Below are the code and all the weights of a small trained network. Each question names an input and a target symbol and asks about switching units off, where a switched-off unit gives its printed mean instead of its output.

import numpy as np


def w(rows, s, z=0):
    codes = np.array(rows[::2]) - 128.0
    scale = np.full(codes.shape[1], s)
    scale[-1] = z or s
    return codes * scale


def f(y):
    return y / 2 * (1 + np.tanh(0.7978845608 * (y + 0.044715 * y**3)))


def softmax(a):
    e = np.exp(a - a.max(-1, keepdims=True))
    return e / e.sum(-1, keepdims=True)


def log_softmax(a):
    a = a - a.max(-1, keepdims=True)
    return a - np.log(np.exp(a).sum(-1, keepdims=True))


def net(x, mask):
    ids = ['ΓΨαβζηλμξτφω'.index(c) for c in x.split()]
    T = len(ids)
    res = E[ids] + P[:T]
    q, k, v = (res @ M[0].T for M in (Q, K, V))
    z = softmax(np.where(np.tri(T) > 0, q @ k.T / 2**0.5, -1e9)) @ v
    res = res + np.where(mask[0], z, O[0][:, -1]) @ O[0][:, :-1]
    y = f(res @ A[0][:, :-1].T + A[0][:, -1])
    res = res + np.where(mask[1:9], y, B[0][:, -1]) @ B[0][:, :-1]
    return log_softmax(res[-1] @ U[:, :-1].T + U[:, -1])


Q, K, V, O, A, B = {}, {}, {}, {}, {}, {}
E = w([
[140,113,87,146,101,126],'Γ',
[149,88,102,83,99,137],'Ψ',
[102,93,64,134,112,175],'α',
[125,87,79,77,146,204],'β',
[123,135,98,140,140,134],'ζ',
[172,95,40,129,93,201],'η',
[11,107,147,92,163,154],'λ',
[123,59,82,62,126,89],'μ',
[137,84,137,159,62,119],'ξ',
[118,97,253,67,160,179],'τ',
[224,112,150,52,113,129],'φ',
[134,32,146,185,194,86],'ω',
],0.02)
P = w([
[238,99,38,130,207,210],'0',
[92,113,83,183,3,188],'1',
[224,119,70,111,216,173],'2',
[84,131,116,173,12,146],'3',
[205,137,107,109,205,133],'4',
[75,147,138,162,16,99],'5',
[194,152,151,104,200,99],'6',
[65,169,164,163,21,50],'7',
[170,188,206,109,188,57],'8',
[85,95,111,143,2,160],'9',
],0.0089)
Q[0] = w([
[154,109,58,138,254,74],'H0',
[58,86,74,76,27,139],'H0',
],0.03)
K[0] = w([
[130,231,75,180,145,242],'H0',
[135,222,205,148,123,5],'H0',
],0.028)
V[0] = w([
[86,156,20,92,147,53],'H0',
[116,5,145,186,162,83],'H0',
],0.012)
O[0] = w([
[101,79,3,114,195,209,185],'H0',
[139,83,138,184,175,124,253],'H0',
],0.007,0.0054)
A[0] = w([
[90,162,102,161,38,118,63],'N0',
[218,165,83,123,225,43,21],'N1',
[54,128,147,199,121,117,100],'N2',
[94,173,17,135,50,105,145],'N3',
[199,251,143,146,196,213,56],'N4',
[58,220,20,89,31,111,30],'N5',
[143,140,162,137,88,109,3],'N6',
[237,174,62,141,148,94,3],'N7',
],0.014,0.0069)
B[0] = w([
[120,130,187,98,132,158,173],'N0',
[111,100,115,154,90,253,183],'N1',
[154,115,103,116,107,137,174],'N2',
[106,183,122,123,116,75,255],'N3',
[175,212,83,239,144,188,146],'N4',
[177,99,123,148,157,189,176],'N5',
[104,125,62,136,195,136,143],'N6',
[113,113,206,73,90,80,163],'N7',
],0.023,0.008)
U = w([
[181,138,90,100,170,158,54],'Γ',
[128,124,89,81,117,165,80],'Ψ',
[84,164,122,167,119,156,87],'α',
[151,167,105,117,91,135,81],'β',
[50,139,171,122,182,148,189],'ζ',
[164,140,123,120,99,158,2],'η',
[141,150,139,138,173,150,139],'λ',
[83,153,52,124,131,128,158],'μ',
[211,129,137,24,159,147,138],'ξ',
[76,122,142,168,135,155,72],'τ',
[173,82,129,161,139,109,211],'φ',
[1,141,169,177,38,113,158],'ω',
],0.0093,0.0055)

Each question gives the input, a string of symbols that net reads in full, and the target symbol t.
The units are the heads (2 rows each of Q, K, V and O) and the neurons (one row each of A and B). Each row of codes is followed by its name. A weight is (code - 128) times the scale printed after its matrix; where a second scale follows, it is the last column's (O, A, B and U).
mask holds one flag per unit, heads first, then neurons. A switched-off unit (its flag False) gives its mean, the last column of its rows in O or B, instead of its output. The means were averaged over made-up inputs and are rounded, as every weight is.
A unit's drop is (log p(t) with every unit on - log p(t) with that unit switched off) / (log p(t) with every unit on - log p(t) with every unit switched off).
The circuit of an input: a set's keep is (log p(t) with only the set's units on - log p(t) with every unit switched off) / (log p(t) with every unit on - log p(t) with every unit switched off). Starting from all 9 units, units are removed one at a time, each time the one whose removal leaves the highest keep (on an exact tie, the one counted first), for as long as the keep stays at least 0.8.
units of the circuit, in order: the units of the circuit, biggest drop first
most important unit: the unit with the biggest drop
k most important neurons: the k neurons with the biggest drops, biggest first
drop of u: that unit's drop, to one decimal
input Ψ α ξ α ξ τ τ φ μ Ψ, target ξ: units of the circuit, in order : N5, H0, N0
input ξ η μ ω τ μ τ Γ, target ζ: most important unit : N0
input α μ μ μ μ Ψ λ ω, target φ: units of the circuit, in order : N3, N2
input τ β Γ α ξ μ τ ξ ξ μ, target ω: units of the circuit, in order : H0, N5
input Ψ ω β μ, target φ: units of the circuit, in order : H0, N3
input ω ω μ, target τ: units of the circuit, in order : N1, H0
input μ Ψ α τ Ψ α, target ζ: 2 most important neurons : N0, N6
input φ α α α φ β μ ζ, target μ: units of the circuit, in order : H0, N3, N7
input α ξ α ξ Γ φ ξ Γ, target ξ: units of the circuit, in order : N5, N0, H0
input Γ μ α τ η β, target ζ: units of the circuit, in order : H0, N6, N0
input Ψ μ η, target β: units of the circuit, in order : N4, N7, H0, N3
input μ Γ μ μ β μ, target μ: units of the circuit, in order : H0, N3
input α μ μ λ η η ξ α μ β, target μ: units of the circuit, in order : H0, N3, N0
input ω τ α ξ η τ ξ μ λ Γ, target μ: units of the circuit, in order : H0, N3
input Γ ω τ ξ μ β, target ω: 2 most important neurons : N5, N6
input μ φ ω μ μ μ η, target β: units of the circuit, in order : N4, H0, N7, N3
input α η ω λ, target φ: 2 most important neurons : N2, N3
input μ μ η μ η Γ, target μ: units of the circuit, in order : H0, N7
input μ ξ ω μ, target φ: 2 most important neurons : N3, N1
input ζ Γ φ, target η: 3 most important neurons : N4, N1, N7
input Ψ ξ α φ α η, target ξ: most important unit : N5
input τ Ψ μ β α μ Ψ β, target μ: drop of H0 : 0.7
input η Ψ λ α Γ η μ, target Ψ: drop of N2 : -0.1
input β μ ζ, target α: drop of N5 : 0.1
input λ η μ ω β Γ, target φ: drop of N7 : 0.0
